Below are the code and all the weights of a small trained network. Each question names an input and a class and asks about switching units off, where a switched-off unit gives its printed mean instead of its output.

import numpy as np


def w(rows, s, z=0):
    codes = np.array(rows[::2]) - 128.0
    scale = np.full(codes.shape[1], s)
    scale[-1] = z or s
    return codes * scale


def f(y):
    return np.maximum(y, 0)


def log_softmax(a):
    a = a - a.max(-1, keepdims=True)
    return a - np.log(np.exp(a).sum(-1, keepdims=True))


def net(x, mask):
    res = np.array(x, float).reshape(1, 7) / 4 @ E
    y = f(res @ A[0][:, :-1].T + A[0][:, -1])
    res = res + np.where(mask, y, B[0][:, -1]) @ B[0][:, :-1]
    return log_softmax(res[-1] @ U[:, :-1].T + U[:, -1])


A, B = {}, {}
E = w([
[133,127,132,138,132,126,142,126,146,115,136],'x0',
[127,129,118,131,125,129,122,131,105,148,117],'x1',
[47,216,47,108,229,108,152,77,147,172,190],'x2',
[173,158,172,198,130,72,51,50,58,91,164],'x3',
[197,145,159,51,158,1,166,93,153,197,53],'x4',
[127,106,111,120,125,109,113,128,140,107,141],'x5',
[123,128,151,116,129,136,139,117,135,123,140],'x6',
],0.012)
A[0] = w([
[72,127,76,98,153,141,178,180,172,163,138,88],'n0',
[144,80,87,71,95,171,154,110,158,158,143,36],'n1',
[214,133,109,45,127,32,166,108,160,171,44,151],'n2',
[192,50,122,130,62,200,131,143,202,124,51,143],'n3',
[122,46,137,83,31,156,214,234,168,174,111,186],'n4',
[142,90,189,217,39,202,31,145,124,124,191,254],'n5',
[106,192,124,235,182,48,80,22,105,123,172,125],'n6',
[157,116,136,33,164,12,192,71,136,148,29,167],'n7',
[122,18,177,114,62,167,144,254,165,142,45,141],'n8',
[193,81,252,218,56,124,28,123,83,86,135,153],'n9',
[100,159,37,60,193,73,188,38,118,157,153,182],'n10',
[46,210,143,175,184,177,65,71,101,90,182,241],'n11',
[253,166,203,57,162,44,67,40,155,166,98,160],'n12',
[37,146,33,131,105,217,114,200,147,124,169,195],'n13',
[147,160,148,172,115,96,75,41,117,161,207,82],'n14',
[197,52,187,117,101,87,120,177,133,131,73,116],'n15',
],0.0082,0.0069)
B[0] = w([
[96,174,107,64,164,185,155,171,188,131,137,177],'n0',
[152,179,116,106,144,125,107,176,169,146,163,146],'n1',
[108,175,217,117,140,63,197,135,208,174,131,225],'n2',
[152,97,165,147,28,143,99,73,104,199,150,204],'n3',
[81,104,143,208,154,180,1,131,183,171,183,223],'n4',
[169,67,102,98,112,172,99,195,73,25,63,253],'n5',
[150,70,195,130,34,148,93,70,158,221,129,213],'n6',
[86,192,213,147,99,80,125,175,195,194,130,235],'n7',
[188,68,147,179,88,196,49,66,181,207,208,229],'n8',
[217,95,146,149,111,75,178,189,46,67,58,251],'n9',
[77,182,172,172,153,149,85,194,174,154,127,218],'n10',
[137,42,70,138,115,222,66,166,128,119,150,224],'n11',
[139,93,201,105,33,75,191,85,117,216,72,233],'n12',
[86,110,62,79,191,218,134,115,185,100,139,224],'n13',
[194,58,141,136,122,170,43,91,112,108,146,178],'n14',
[209,138,127,85,54,80,144,115,123,183,129,199],'n15',
],0.0095,0.02)
U = w([
[144,66,101,194,116,192,27,82,99,125,182,244],'0',
[145,130,196,174,92,87,81,69,163,214,144,166],'1',
[181,89,126,136,116,123,131,176,37,37,82,46],'2',
[195,125,165,64,57,35,216,70,79,167,90,3],'3',
[36,133,47,72,209,195,144,158,162,117,128,94],'4',
[47,206,168,132,207,86,144,255,178,161,112,63],'5',
],0.0094,0.0047)

Each question gives the input, the list of numbers given to net, and the class t.
The units are the neurons (one row each of A and B). Each row of codes is followed by its name. A weight is (code - 128) times the scale printed after its matrix; where a second scale follows, it is the last column's (A, B and U).
mask holds one flag per neuron, in row order. A switched-off neuron (its flag False) gives its mean, the last column of its row in B, instead of its output. The means were averaged over made-up inputs and are rounded, as every weight is.
A unit's drop is (log p(t) with every unit on - log p(t) with that unit switched off) / (log p(t) with every unit on - log p(t) with every unit switched off).
The circuit of an input: a set's keep is (log p(t) with only the set's units on - log p(t) with every unit switched off) / (log p(t) with every unit on - log p(t) with every unit switched off). Starting from the 12 units with the biggest drops (on a tie, the unit counted first), units are removed one at a time, each time the one whose removal leaves the highest keep (on an exact tie, the one counted first), for as long as the keep stays at least 0.8.
units of the circuit, in order: the units of the circuit, biggest drop first
top k neurons: the k neurons with the biggest drops, biggest first
drop when u is switched off: that unit's drop, to one decimal
input [4,7,-1,8,-3,8,-6], class 2: units of the circuit, in order => n9
input [-6,4,1,-8,0,-6,-7], class 4: units of the circuit, in order => n0, n13
input [-5,0,0,4,-6,-4,7], class 2: units of the circuit, in order => n8, n5
input [-6,-6,0,7,5,-7,5], class 3: units of the circuit, in order => n12, n4
input [5,-3,-6,1,6,8,3], class 3: units of the circuit, in order => n12, n15
input [7,-1,0,2,-4,7,-2], class 2: top 2 neurons => n8, n4
input [2,-7,1,-7,4,-6,-4], class 5: top 2 neurons => n6, n0
input [-1,5,1,6,-1,-6,-3], class 0: top 3 neurons => n6, n11, n14
input [-4,2,-4,-6,0,-5,-7], class 0: top 2 neurons => n12, n7
input [4,-6,-7,1,1,-2,-5], class 3: top 2 neurons => n9, n15
input [-2,6,1,-1,5,-7,-5], class 5: top 3 neurons => n8, n6, n3
input [-6,8,0,5,-1,-3,5], class 2: top 3 neurons => n8, n4, n9
input [8,3,1,3,0,3,1], class 0: top 2 neurons => n2, n7
input [8,-7,2,8,-2,3,6], class 0: top neuron => n6
input [2,-3,0,-8,0,2,4], class 0: drop when n8 is switched off => 0.9
input [-7,-8,7,-7,1,-5,-6], class 5: drop when n10 is switched off => 0.5
input [6,-5,-7,-6,0,-1,5], class 0: drop when n12 is switched off => 0.2
